Here is a tiny trained network, its code and every weight. The questions are about switching its units off for an input and a class, where a switched-off unit gives its printed mean instead of its output.

import numpy as np


def w(rows, s, z=0):
    codes = np.array(rows[::2]) - 128.0
    scale = np.full(codes.shape[1], s)
    scale[-1] = z or s
    return codes * scale


def f(y):
    return np.maximum(y, 0)


def log_softmax(a):
    a = a - a.max(-1, keepdims=True)
    return a - np.log(np.exp(a).sum(-1, keepdims=True))


def net(x, mask):
    res = np.array(x, float).reshape(1, 5) / 4 @ E
    y = f(res @ A[0][:, :-1].T + A[0][:, -1])
    res = res + np.where(mask, y, B[0][:, -1]) @ B[0][:, :-1]
    return log_softmax(res[-1] @ U[:, :-1].T + U[:, -1])


A, B = {}, {}
E = w([
[222,137,54,142],'x0',
[83,219,185,150],'x1',
[10,62,145,36],'x2',
[88,184,19,165],'x3',
[196,211,97,17],'x4',
],0.012)
A[0] = w([
[53,202,164,61,102],'n1',
[89,28,66,164,38],'n2',
[118,180,248,196,243],'n3',
[177,122,240,49,254],'n4',
[161,254,44,136,119],'n5',
[129,45,94,199,229],'n6',
[76,179,203,245,66],'n7',
[125,213,186,17,242],'n8',
[172,176,120,236,100],'n9',
],0.0089,0.0016)
B[0] = w([
[88,152,139,6,198],'n1',
[78,51,79,143,193],'n2',
[91,149,191,169,218],'n3',
[181,93,165,106,222],'n4',
[162,220,78,140,249],'n5',
[68,100,130,135,205],'n6',
[31,182,160,193,215],'n7',
[173,136,133,27,222],'n8',
[123,137,118,182,228],'n9',
],0.012,0.013)
U = w([
[99,172,200,170,75],'0',
[96,51,49,128,149],'1',
[93,149,134,149,175],'2',
[197,227,7,147,167],'3',
[149,179,153,53,3],'4',
[252,123,174,137,181],'5',
[194,141,88,81,155],'6',
],0.013,0.0063)

Each question gives the input, the list of numbers given to net, and the class t.
The units are the neurons (one row each of A and B). Each row of codes is followed by its name. A weight is (code - 128) times the scale printed after its matrix; where a second scale follows, it is the last column's (A, B and U).
mask holds one flag per neuron, in row order. A switched-off neuron (its flag False) gives its mean, the last column of its row in B, instead of its output. The means were averaged over made-up inputs and are rounded, as every weight is.
A unit's drop is (log p(t) with every unit on - log p(t) with that unit switched off) / (log p(t) with every unit on - log p(t) with every unit switched off).
The circuit of an input: a set's keep is (log p(t) with only the set's units on - log p(t) with every unit switched off) / (log p(t) with every unit on - log p(t) with every unit switched off). Starting from all 9 units, units are removed one at a time, each time the one whose removal leaves the highest keep (on an exact tie, the one counted first), for as long as the keep stays at least 0.8.
circuit, biggest first: the units of the circuit, biggest drop first
k most important neurons: the k neurons with the biggest drops, biggest first
drop when u is switched off: that unit's drop, to one decimal
input [0,-4,-1,-2,3], class 5: circuit, biggest first -> [n1; n5; n7]
input [-4,7,-1,5,6], class 4: circuit, biggest first -> [n1]
input [2,-5,4,-6,5], class 5: circuit, biggest first -> [n4; n1]
input [0,-2,3,2,2], class 1: 2 most important neurons -> [n5; n4]
input [-7,6,-5,1,4], class 4: 2 most important neurons -> [n8; n1]
input [7,-1,-5,1,-8], class 1: 2 most important neurons -> [n2; n6]
input [7,-1,-2,3,-6], class 1: 2 most important neurons -> [n6; n2]
input [2,2,2,-7,2], class 5: 2 most important neurons -> [n4; n7]
input [4,1,0,1,-4], class 1: 2 most important neurons -> [n5; n3]
input [5,6,0,6,-5], class 0: 3 most important neurons -> [n7; n8; n6]
input [-1,-1,-1,2,-5], class 1: 2 most important neurons -> [n2; n5]
input [8,-2,-2,-6,8], class 5: 3 most important neurons -> [n4; n7; n1]
input [-4,-5,1,-5,1], class 5: 2 most important neurons -> [n4; n1]
input [-1,5,-8,0,0], class 0: circuit, biggest first -> [n3]
input [-3,-8,-3,-8,-7], class 1: drop when n2 is switched off -> 0.1
input [1,-4,-5,5,-7], class 1: drop when n2 is switched off -> 0.2
input [0,7,6,-3,-1], class 4: drop when n8 is switched off -> 0.1
